Below are the code and all the weights of a small trained network. Each question names an input and a target symbol and asks about switching units off, where a switched-off unit gives its printed mean instead of its output.

import numpy as np


def w(rows, s, z=0):
    codes = np.array(rows[::2]) - 128.0
    scale = np.full(codes.shape[1], s)
    scale[-1] = z or s
    return codes * scale


def f(y):
    return np.maximum(y, 0)


def softmax(a):
    e = np.exp(a - a.max(-1, keepdims=True))
    return e / e.sum(-1, keepdims=True)


def log_softmax(a):
    a = a - a.max(-1, keepdims=True)
    return a - np.log(np.exp(a).sum(-1, keepdims=True))


def net(x, mask):
    ids = ['αβγεηθμπστψω'.index(c) for c in x.split()]
    T = len(ids)
    res = E[ids] + P[:T]
    r = res
    for j in range(3):
        rows = slice(2 * j, 2 * j + 2)
        q, k, v = (r @ M[0][rows].T for M in (Q, K, V))
        z = softmax(np.where(np.tri(T) > 0, q @ k.T / 2**0.5, -1e9)) @ v
        o = O[0][rows]
        res = res + np.where(mask[j], z, o[:, -1]) @ o[:, :-1]
    y = f(res @ A[0][:, :-1].T + A[0][:, -1])
    res = res + np.where(mask[3:11], y, B[0][:, -1]) @ B[0][:, :-1]
    return log_softmax(res[-1] @ U[:, :-1].T + U[:, -1])


Q, K, V, O, A, B = {}, {}, {}, {}, {}, {}
E = w([
[249,123,105,177,158],'α',
[116,185,141,117,185],'β',
[199,37,68,103,199],'γ',
[208,194,83,104,147],'ε',
[107,183,140,126,168],'η',
[159,82,41,178,80],'θ',
[145,198,205,37,128],'μ',
[116,134,64,59,180],'π',
[174,73,159,131,144],'σ',
[183,44,154,126,169],'τ',
[144,227,164,179,227],'ψ',
[102,191,64,201,167],'ω',
],0.016)
P = w([
[77,106,143,120,179],'0',
[88,76,88,118,186],'1',
[99,80,63,116,182],'2',
[126,103,74,109,167],'3',
[158,128,83,103,154],'4',
[179,140,82,95,132],'5',
[207,160,90,97,120],'6',
[229,184,87,79,95],'7',
[247,196,111,82,85],'8',
[254,207,127,86,75],'9',
],0.007)
Q[0] = w([
[178,159,70,115,138],'h1',
[69,174,78,175,109],'h1',
[91,194,156,155,120],'h2',
[166,88,84,166,203],'h2',
[3,69,160,112,39],'h3',
[195,66,133,128,67],'h3',
],0.013)
K[0] = w([
[139,168,103,155,98],'h1',
[48,106,140,253,156],'h1',
[60,175,133,70,134],'h2',
[164,159,54,197,82],'h2',
[97,64,163,103,162],'h3',
[199,78,153,81,86],'h3',
],0.015)
V[0] = w([
[160,51,146,191,150],'h1',
[161,20,169,2,122],'h1',
[78,107,60,61,175],'h2',
[84,202,179,56,202],'h2',
[36,87,140,106,129],'h3',
[198,154,6,109,60],'h3',
],0.0077)
O[0] = w([
[225,234,95,215,160,115],'h1',
[179,154,130,122,39,1],'h1',
[101,135,167,54,126,165],'h2',
[171,147,198,87,138,144],'h2',
[153,146,128,142,34,64],'h3',
[2,42,80,173,171,183],'h3',
],0.0079,0.0078)
A[0] = w([
[194,1,181,64,103,102],'n1',
[204,213,155,40,118,180],'n2',
[125,101,36,86,123,127],'n3',
[137,81,38,97,8,253],'n4',
[108,46,127,242,117,227],'n5',
[112,81,115,210,194,205],'n6',
[122,232,146,120,89,184],'n7',
[233,209,220,145,55,153],'n8',
],0.0084,0.0039)
B[0] = w([
[109,234,49,70,113,158],'n1',
[131,123,156,208,99,175],'n2',
[137,218,226,171,139,172],'n3',
[117,131,159,134,14,147],'n4',
[200,141,151,106,97,188],'n5',
[114,80,156,73,134,254],'n6',
[122,101,217,152,135,144],'n7',
[75,96,2,142,125,159],'n8',
],0.0098,0.014)
U = w([
[194,254,187,142,170,92],'α',
[162,158,114,55,113,129],'β',
[90,147,148,135,112,51],'γ',
[59,109,83,40,186,197],'ε',
[221,75,130,76,150,58],'η',
[127,65,184,119,70,253],'θ',
[102,125,98,135,114,110],'μ',
[158,152,107,85,126,114],'π',
[108,145,136,118,119,35],'σ',
[41,221,151,76,75,108],'τ',
[122,156,58,141,132,121],'ψ',
[102,158,154,122,111,74],'ω',
],0.0087,0.0034)

Each question gives the input, a string of symbols that net reads in full, and the target symbol t.
The units are the heads (2 rows each of Q, K, V and O) and the neurons (one row each of A and B). Each row of codes is followed by its name. A weight is (code - 128) times the scale printed after its matrix; where a second scale follows, it is the last column's (O, A, B and U).
mask holds one flag per unit, heads first, then neurons. A switched-off unit (its flag False) gives its mean, the last column of its rows in O or B, instead of its output. The means were averaged over made-up inputs and are rounded, as every weight is.
A unit's drop is (log p(t) with every unit on - log p(t) with that unit switched off) / (log p(t) with every unit on - log p(t) with every unit switched off).
The circuit of an input: a set's keep is (log p(t) with only the set's units on - log p(t) with every unit switched off) / (log p(t) with every unit on - log p(t) with every unit switched off). Starting from all 11 units, units are removed one at a time, each time the one whose removal leaves the highest keep (on an exact tie, the one counted first), for as long as the keep stays at least 0.8.
circuit, biggest first: the units of the circuit, biggest drop first
unit that matters most: the unit with the biggest drop
k most important neurons: the k neurons with the biggest drops, biggest first
heads that matter: for each layer, one digit per head in row order, 1 if its drop is at least 0.15 and else 0, layers parted by /
drop of u: that unit's drop, to one decimal
input ω ψ τ π ω ω σ ω σ β, target ε: circuit, biggest first -> (h3, n3)
input ω ψ ω ψ, target ε: circuit, biggest first -> (h1, n3)
input β τ ω θ ω θ μ σ, target τ: circuit, biggest first -> (h1, n1)
input ω τ ω ω ψ μ θ, target θ: circuit, biggest first -> (n4, h2, n5)
input ψ α ω ψ ψ ω ω η, target ε: 4 most important neurons -> (n3, n5, n2, n4)
input τ τ γ, target α: circuit, biggest first -> (h1, n3)
input ω η π α β, target α: heads that matter -> 011
input ω ω γ ω γ μ ω ε τ γ, target ε: circuit, biggest first -> (h3)
input σ μ τ, target τ: circuit, biggest first -> (h1, n1, n4)
input ω ω ψ γ ω γ ψ, target ε: circuit, biggest first -> (h1, n3, n5)
input ψ η β ψ ψ π ψ π, target α: circuit, biggest first -> (h3, n6, n3)
input α α τ, target η: heads that matter -> 110
input ψ ω σ θ ψ ω ω β, target ε: circuit, biggest first -> (h3, h1, n5)
input θ σ γ, target θ: unit that matters most -> h2
input ω ω ω ω ψ ω τ, target ψ: 3 most important neurons -> (n8, n6, n1)
input ω ω μ π θ ω θ μ π, target τ: 2 most important neurons -> (n3, n4)
input ω ω π τ μ ω μ, target τ: drop of h1 -> 1.1
input η ψ τ σ τ ω τ β ε, target ε: drop of n3 -> -0.1
input ω ε α ψ τ ω μ μ ω γ, target τ: drop of n1 -> 0.4
input ψ ψ π, target α: unit that matters most -> h3
